Below is a small trained network, with its code and all its weights. Each question gives an input and a target symbol and asks what happens when units are switched off, that is, made to give their printed mean instead of their output.

import numpy as np


def w(rows, s, z=0):
    codes = np.array(rows[::2]) - 128.0
    scale = np.full(codes.shape[1], s)
    scale[-1] = z or s
    return codes * scale


def norm(h):
    return h / np.sqrt((h * h).mean(-1, keepdims=True) + 1e-5)


def f(y):
    return y / 2 * (1 + np.tanh(0.7978845608 * (y + 0.044715 * y**3)))


def softmax(a):
    e = np.exp(a - a.max(-1, keepdims=True))
    return e / e.sum(-1, keepdims=True)


def log_softmax(a):
    a = a - a.max(-1, keepdims=True)
    return a - np.log(np.exp(a).sum(-1, keepdims=True))


def net(x, mask):
    ids = ['ΘΛΞΠΣΦβγδεζτψ'.index(c) for c in x.split()]
    T = len(ids)
    res = E[ids] + P[:T]
    r = norm(res)
    for j in range(2):
        rows = slice(3 * j, 3 * j + 3)
        q, k, v = (r @ M[0][rows].T for M in (Q, K, V))
        z = softmax(np.where(np.tri(T) > 0, q @ k.T / 3**0.5, -1e9)) @ v
        o = O[0][rows]
        res = res + np.where(mask[j], z, o[:, -1]) @ o[:, :-1]
    y = f(norm(res) @ A[0][:, :-1].T + A[0][:, -1])
    res = res + np.where(mask[2:18], y, B[0][:, -1]) @ B[0][:, :-1]
    return log_softmax(norm(res)[-1] @ U[:, :-1].T + U[:, -1])


Q, K, V, O, A, B = {}, {}, {}, {}, {}, {}
E = w([
[86,153,96,62,168,190,91,122,94,71,175],'Θ',
[192,107,152,99,94,139,143,113,121,82,107],'Λ',
[124,143,79,174,217,152,121,128,199,162,150],'Ξ',
[139,201,125,150,160,154,144,62,106,140,83],'Π',
[23,158,114,157,177,77,65,92,214,187,76],'Σ',
[157,206,131,135,40,159,126,2,132,145,106],'Φ',
[96,109,60,205,133,155,113,132,88,161,122],'β',
[150,170,126,121,96,166,121,35,143,125,74],'γ',
[183,209,103,132,90,140,173,42,90,161,129],'δ',
[166,149,74,73,135,94,128,102,120,130,71],'ε',
[157,170,102,91,116,113,126,85,135,134,84],'ζ',
[145,195,129,170,100,149,40,118,125,67,115],'τ',
[147,171,99,93,62,141,135,58,147,135,101],'ψ',
],0.0052)
P = w([
[207,100,194,163,184,79,180,15,29,203,240],'0',
[165,188,124,165,168,61,252,82,92,79,108],'1',
[165,96,212,94,183,99,120,87,84,234,133],'2',
[144,174,114,172,144,68,222,92,124,79,101],'3',
[159,83,182,92,159,108,107,110,101,229,121],'4',
[136,151,98,174,122,68,199,104,150,81,105],'5',
[154,81,170,93,138,117,89,132,124,220,110],'6',
[121,138,86,180,115,72,178,119,168,72,109],'7',
[141,78,140,93,118,124,74,149,143,206,111],'8',
[101,134,72,181,112,73,159,138,185,70,109],'9',
[119,80,127,106,106,152,56,164,160,183,102],'10',
[87,143,52,186,116,74,161,144,192,71,104],'11',
[128,96,124,108,120,166,91,148,142,206,99],'12',
],0.0031)
Q[0] = w([
[97,177,159,36,106,220,97,178,102,99,187],'head 0',
[121,57,196,183,175,131,102,215,157,189,156],'head 0',
[106,116,255,46,168,162,99,221,45,236,148],'head 0',
[161,72,205,68,140,152,201,234,76,110,152],'head 1',
[158,180,83,132,107,74,209,56,167,27,53],'head 1',
[107,100,141,105,171,138,90,141,119,241,155],'head 1',
],0.0043)
K[0] = w([
[131,162,146,26,125,164,113,83,66,20,174],'head 0',
[145,154,119,123,155,51,224,50,105,201,129],'head 0',
[192,141,179,39,123,121,220,38,24,119,146],'head 0',
[184,50,194,117,165,109,198,135,60,90,131],'head 1',
[19,127,57,152,133,206,14,247,160,102,184],'head 1',
[119,158,115,92,111,96,225,27,92,253,127],'head 1',
],0.004)
V[0] = w([
[149,110,92,161,110,174,176,137,39,150,134],'head 0',
[108,121,174,102,20,13,113,58,81,146,8],'head 0',
[4,55,69,168,170,134,29,195,131,88,141],'head 0',
[89,150,105,119,157,145,31,132,172,70,136],'head 1',
[177,135,199,123,56,70,163,85,155,103,86],'head 1',
[132,169,212,209,82,80,26,197,41,67,131],'head 1',
],0.0028)
O[0] = w([
[17,56,96,203,85,207,114,149,71,90,124,156],'head 0',
[41,152,113,126,189,68,114,76,69,133,149,152],'head 0',
[164,113,183,123,65,78,250,98,125,131,36,1],'head 0',
[168,114,130,114,244,165,52,95,62,124,170,97],'head 1',
[174,212,112,106,87,76,252,211,145,96,34,164],'head 1',
[160,167,23,172,112,47,64,141,125,77,108,69],'head 1',
],0.0033)
A[0] = w([
[92,88,130,172,210,171,153,118,195,170,70,248],'neuron 0',
[181,93,152,140,84,160,103,93,149,109,98,125],'neuron 1',
[151,147,78,123,121,121,140,159,179,164,70,228],'neuron 2',
[122,127,151,102,85,128,100,82,104,84,135,199],'neuron 3',
[97,114,100,136,122,142,56,99,147,255,100,181],'neuron 4',
[102,122,123,176,187,99,104,81,105,132,225,206],'neuron 5',
[171,109,118,83,105,139,202,155,162,42,140,152],'neuron 6',
[98,117,153,56,74,206,150,163,129,170,144,117],'neuron 7',
[70,159,113,170,92,127,161,126,79,65,92,110],'neuron 8',
[137,74,136,129,184,151,22,65,74,181,210,189],'neuron 9',
[101,136,131,207,82,51,202,95,109,118,86,148],'neuron 10',
[147,192,55,140,148,135,135,113,93,103,99,193],'neuron 11',
[108,146,75,107,66,158,136,192,118,146,68,125],'neuron 12',
[84,174,102,116,99,120,93,83,101,158,88,109],'neuron 13',
[144,149,89,76,215,117,103,110,122,164,167,183],'neuron 14',
[150,143,124,158,96,204,157,98,177,148,137,149],'neuron 15',
],0.0048,0.0013)
B[0] = w([
[186,161,142,102,60,125,139,123,95,154,123,188],'neuron 0',
[66,132,107,118,137,106,150,162,138,123,159,175],'neuron 1',
[118,120,197,144,104,154,171,106,63,58,148,176],'neuron 2',
[91,103,106,116,172,149,121,166,112,179,128,192],'neuron 3',
[137,143,93,73,190,194,87,112,53,121,196,229],'neuron 4',
[86,101,171,114,90,127,142,62,130,50,89,196],'neuron 5',
[135,173,145,145,113,174,104,76,82,160,137,190],'neuron 6',
[210,158,126,197,118,69,161,154,162,120,78,198],'neuron 7',
[144,41,134,130,109,91,99,165,151,182,128,157],'neuron 8',
[22,95,91,59,179,210,31,86,88,131,253,252],'neuron 9',
[99,109,53,113,196,167,113,177,178,162,52,167],'neuron 10',
[133,115,173,101,130,129,86,148,133,123,204,215],'neuron 11',
[154,119,197,141,107,118,145,50,95,159,100,165],'neuron 12',
[178,96,157,147,125,142,140,155,120,120,153,193],'neuron 13',
[104,70,120,155,97,142,117,133,111,140,114,220],'neuron 14',
[140,91,176,147,115,89,109,150,76,87,115,187],'neuron 15',
],0.0043,0.0035)
U = w([
[42,91,142,80,135,187,67,73,80,103,214,192],'Θ',
[213,202,116,77,131,194,42,234,61,241,136,53],'Λ',
[212,173,235,189,41,162,162,69,89,105,89,254],'Ξ',
[86,151,189,194,192,127,142,169,123,109,114,37],'Π',
[118,229,85,69,230,135,187,35,198,142,42,146],'Σ',
[96,200,119,186,75,116,101,130,181,172,149,76],'Φ',
[102,10,64,182,108,163,151,164,148,170,29,176],'β',
[140,92,233,126,176,133,109,170,192,123,129,50],'γ',
[102,195,69,196,129,111,208,165,126,136,183,79],'δ',
[114,112,142,89,134,72,172,166,92,88,115,54],'ε',
[96,145,157,96,136,80,154,185,143,103,139,100],'ζ',
[210,152,35,191,142,60,55,133,158,3,129,143],'τ',
[85,138,159,58,27,106,175,176,189,174,170,100],'ψ',
],0.0046,0.0025)

Each question gives the input, a string of symbols that net reads in full, and the target symbol t.
The units are the heads (3 rows each of Q, K, V and O) and the neurons (one row each of A and B). Each row of codes is followed by its name. A weight is (code - 128) times the scale printed after its matrix; where a second scale follows, it is the last column's (O, A, B and U).
mask holds one flag per unit, heads first, then neurons. A switched-off unit (its flag False) gives its mean, the last column of its rows in O or B, instead of its output. The means were averaged over made-up inputs and are rounded, as every weight is.
A unit's drop is (log p(t) with every unit on - log p(t) with that unit switched off) / (log p(t) with every unit on - log p(t) with every unit switched off).
The circuit of an input: a set's keep is (log p(t) with only the set's units on - log p(t) with every unit switched off) / (log p(t) with every unit on - log p(t) with every unit switched off). Starting from the 12 units with the biggest drops (on a tie, the unit counted first), units are removed one at a time, each time the one whose removal leaves the highest keep (on an exact tie, the one counted first), for as long as the keep stays at least 0.8.
units of the circuit, in order: the units of the circuit, biggest drop first
top k neurons: the k neurons with the biggest drops, biggest first
which heads matter: for each layer, one digit per head in row order, 1 if its drop is at least 0.15 and else 0, layers parted by /
input Λ Φ Π Λ Ξ δ, target Ξ: top 3 neurons : (neuron 15; neuron 9; neuron 4)
input ζ Θ Θ Π, target Θ: units of the circuit, in order : (head 1; neuron 9)
input γ τ Λ Θ ψ Λ γ Θ ψ Π Λ Σ, target Σ: which heads matter : 10
input Π Θ β Σ Λ Π, target Σ: which heads matter : 11
input Θ γ β Θ τ γ, target τ: which heads matter : 11
input Λ Θ Λ Ξ τ Λ Σ Λ, target Σ: which heads matter : 10
input Σ Λ γ δ, target Σ: units of the circuit, in order : (neuron 10; head 0)
input Ξ Ξ Λ Λ β ε, target β: units of the circuit, in order : (head 0; neuron 10)
input β ζ Λ γ Λ Λ Θ Ξ γ δ, target Ξ: units of the circuit, in order : (head 0)
input Θ Θ β ψ, target β: top 2 neurons : (neuron 10; neuron 9)
input Θ Λ β Ξ Ξ ζ, target Ξ: top 2 neurons : (neuron 9; neuron 15)
input Θ Θ τ τ Θ Θ β Λ Λ β Λ γ, target β: top 2 neurons : (neuron 10; neuron 9)
input Φ Π ψ Ξ Λ ζ β ψ, target β: units of the circuit, in order : (head 0; neuron 10)
input Λ β Λ ψ ζ τ Φ Λ, target τ: units of the circuit, in order : (head 1)
input δ Λ Θ Λ τ Λ, target τ: units of the circuit, in order : (head 1; neuron 9)
input Λ ψ δ δ Λ, target Λ: top 4 neurons : (neuron 5; neuron 7; neuron 15; neuron 2)
input β Θ Θ τ ψ β Ξ ε, target Ξ: top 4 neurons : (neuron 9; neuron 2; neuron 6; neuron 4)
input ψ Θ Θ, target Λ: units of the circuit, in order : (head 1; head 0; neuron 7; neuron 2)
input δ Θ Σ Λ ζ Λ Λ Θ β Λ Λ Φ, target β: which heads matter : 10
input Λ ε Λ Λ Λ δ, target δ: top 3 neurons : (neuron 9; neuron 10; neuron 11)
input Θ Σ ψ Φ, target Σ: top 2 neurons : (neuron 10; neuron 9)
input β Ξ ζ Φ ψ Π, target Ξ: top 3 neurons : (neuron 9; neuron 0; neuron 15)
input Λ Φ Ξ Θ Σ Λ Λ ψ Λ ψ ψ δ Θ, target Λ: units of the circuit, in order : (head 1; neuron 5; neuron 7)
input Λ Λ ζ δ Λ Λ Θ ψ Ξ Λ Σ δ, target Σ: units of the circuit, in order : (head 0; neuron 10)
input γ Θ Λ β Ξ ζ Θ Φ ψ Λ Θ, target Ξ: top 2 neurons : (neuron 12; neuron 7)
input δ Θ Λ Ξ Λ ε, target Ξ: units of the circuit, in order : (head 0; neuron 2)
